Below are the code and all the weights of a small trained network. Each question names an input and a class and asks about switching units off, where a switched-off unit gives its printed mean instead of its output.

import numpy as np


def w(rows, s, z=0):
    codes = np.array(rows[::2]) - 128.0
    scale = np.full(codes.shape[1], s)
    scale[-1] = z or s
    return codes * scale


def norm(h):
    return h / np.sqrt((h * h).mean(-1, keepdims=True) + 1e-5)


def f(y):
    return y / 2 * (1 + np.tanh(0.7978845608 * (y + 0.044715 * y**3)))


def log_softmax(a):
    a = a - a.max(-1, keepdims=True)
    return a - np.log(np.exp(a).sum(-1, keepdims=True))


def net(x, mask):
    res = np.array(x, float).reshape(1, 8) / 4 @ E
    u = 0
    for l in range(3):
        y = f(norm(res) @ A[l][:, :-1].T + A[l][:, -1])
        res = res + np.where(mask[u : u + 8], y, B[l][:, -1]) @ B[l][:, :-1]
        u += 8
    return log_softmax(norm(res)[-1] @ U[:, :-1].T + U[:, -1])


A, B = {}, {}
E = w([
[131,127,139,130],'x0',
[47,206,81,249],'x1',
[248,155,72,168],'x2',
[124,83,79,108],'x3',
[122,192,96,78],'x4',
[133,131,134,132],'x5',
[129,132,127,134],'x6',
[126,132,128,127],'x7',
],0.0011)
A[0] = w([
[202,124,147,132,78],'0.n0',
[121,169,68,62,107],'0.n1',
[118,103,120,128,3],'0.n2',
[128,1,80,199,82],'0.n3',
[100,32,17,113,154],'0.n4',
[130,103,137,97,16],'0.n5',
[141,158,66,133,174],'0.n6',
[111,110,118,97,30],'0.n7',
],0.0034,0.0025)
B[0] = w([
[46,67,120,123,107],'0.n0',
[144,254,191,154,127],'0.n1',
[147,210,17,129,1],'0.n2',
[134,219,163,127,133],'0.n3',
[134,245,249,133,196],'0.n4',
[193,148,48,136,24],'0.n5',
[106,146,223,87,208],'0.n6',
[195,216,40,134,28],'0.n7',
],0.0027,0.00092)
A[1] = w([
[115,208,139,83,8],'1.n0',
[127,26,216,206,116],'1.n1',
[136,72,121,102,13],'1.n2',
[205,181,109,169,68],'1.n3',
[46,174,68,206,154],'1.n4',
[121,150,169,124,18],'1.n5',
[254,134,32,195,152],'1.n6',
[254,134,53,178,121],'1.n7',
],0.0038,0.0015)
B[1] = w([
[163,176,222,167,113],'1.n0',
[136,236,156,48,252],'1.n1',
[88,130,100,178,107],'1.n2',
[56,145,176,60,102],'1.n3',
[209,89,99,104,160],'1.n4',
[90,148,188,100,121],'1.n5',
[4,140,116,108,106],'1.n6',
[16,146,103,123,105],'1.n7',
],0.0036,0.0021)
A[2] = w([
[95,131,84,246,137],'2.n0',
[119,144,113,254,250],'2.n1',
[163,212,154,97,116],'2.n2',
[68,109,165,89,139],'2.n3',
[170,68,60,140,93],'2.n4',
[170,71,74,132,64],'2.n5',
[194,59,56,123,238],'2.n6',
[39,49,170,101,189],'2.n7',
],0.0042,0.0015)
B[2] = w([
[146,45,178,33,91],'2.n0',
[122,72,118,8,135],'2.n1',
[215,117,183,208,249],'2.n2',
[87,139,58,183,180],'2.n3',
[97,114,190,37,74],'2.n4',
[69,140,169,47,77],'2.n5',
[106,2,188,46,122],'2.n6',
[43,136,23,116,175],'2.n7',
],0.0037,0.0021)
U = w([
[185,32,225,30,235],'0',
[2,245,17,244,236],'1',
[232,199,219,219,183],'2',
[247,247,224,233,24],'3',
[236,220,217,235,55],'4',
[240,186,171,228,5],'5',
],0.0036,0.0026)

Each question gives the input, the list of numbers given to net, and the class t.
The units are the neurons (one row each of A and B). Each row of codes is followed by its name. A weight is (code - 128) times the scale printed after its matrix; where a second scale follows, it is the last column's (A, B and U).
mask holds one flag per neuron, layer by layer. A switched-off neuron (its flag False) gives its mean, the last column of its row in B, instead of its output. The means were averaged over made-up inputs and are rounded, as every weight is.
A unit's drop is (log p(t) with every unit on - log p(t) with that unit switched off) / (log p(t) with every unit on - log p(t) with every unit switched off).
The circuit of an input: a set's keep is (log p(t) with only the set's units on - log p(t) with every unit switched off) / (log p(t) with every unit on - log p(t) with every unit switched off). Starting from the 12 units with the biggest drops (on a tie, the unit counted first), units are removed one at a time, each time the one whose removal leaves the highest keep (on an exact tie, the one counted first), for as long as the keep stays at least 0.8.
units of the circuit, in order: the units of the circuit, biggest drop first
k most important neurons: the k neurons with the biggest drops, biggest first
k most important neurons of layer l: the k neurons of layer l with the biggest drops, biggest first
drop when u is switched off: that unit's drop, to one decimal
input [-6,8,3,2,6,0,7,7], class 0: units of the circuit, in order => 1.n1; 2.n1; 2.n0
input [3,4,8,-4,0,-2,-6,-4], class 1: units of the circuit, in order => 1.n6; 1.n7
input [-1,8,3,-5,-7,8,-6,0], class 0: units of the circuit, in order => 2.n1; 2.n0
input [7,-1,-8,-4,7,2,-8,-4], class 1: units of the circuit, in order => 1.n1; 2.n7
input [1,-4,-6,8,8,-7,4,-1], class 3: 4 most important neurons of layer 1 => 1.n0; 1.n6; 1.n7; 1.n3
input [0,-4,1,-2,2,-1,4,6], class 0: 2 most important neurons => 2.n6; 0.n4
input [-5,6,8,-7,-6,8,-8,4], class 1: 3 most important neurons of layer 0 => 0.n4; 0.n1; 0.n6
input [4,-6,8,-7,-7,-5,-8,5], class 1: 2 most important neurons of layer 2 => 2.n7; 2.n2
input [1,6,2,3,4,-6,-5,-2], class 0: 2 most important neurons of layer 1 => 1.n1; 1.n4
input [-1,-5,8,4,-6,6,1,-3], class 1: 2 most important neurons => 1.n6; 1.n7
input [4,4,8,2,8,3,2,-6], class 1: 2 most important neurons of layer 0 => 0.n3; 0.n4
input [-7,7,6,2,1,6,7,6], class 0: 2 most important neurons => 1.n1; 1.n4
input [-1,7,-4,0,-2,-2,0,-4], class 0: most important neuron => 2.n1
input [0,-6,-7,0,-4,2,5,4], class 1: 2 most important neurons => 2.n7; 1.n4
input [5,1,8,5,5,0,6,-6], class 1: most important neuron => 1.n6
input [-5,7,4,3,3,0,2,2], class 0: 2 most important neurons => 1.n1; 2.n1
input [-2,-7,8,-5,1,-5,-2,7], class 1: drop when 1.n7 is switched off => 1.1
input [-8,8,-4,0,5,0,-1,-1], class 0: drop when 1.n1 is switched off => 0.7
input [8,8,0,7,1,8,-7,-1], class 0: drop when 1.n1 is switched off => 0.3
input [-7,-3,-7,-5,4,-1,-6,0], class 1: drop when 0.n4 is switched off => 0.2
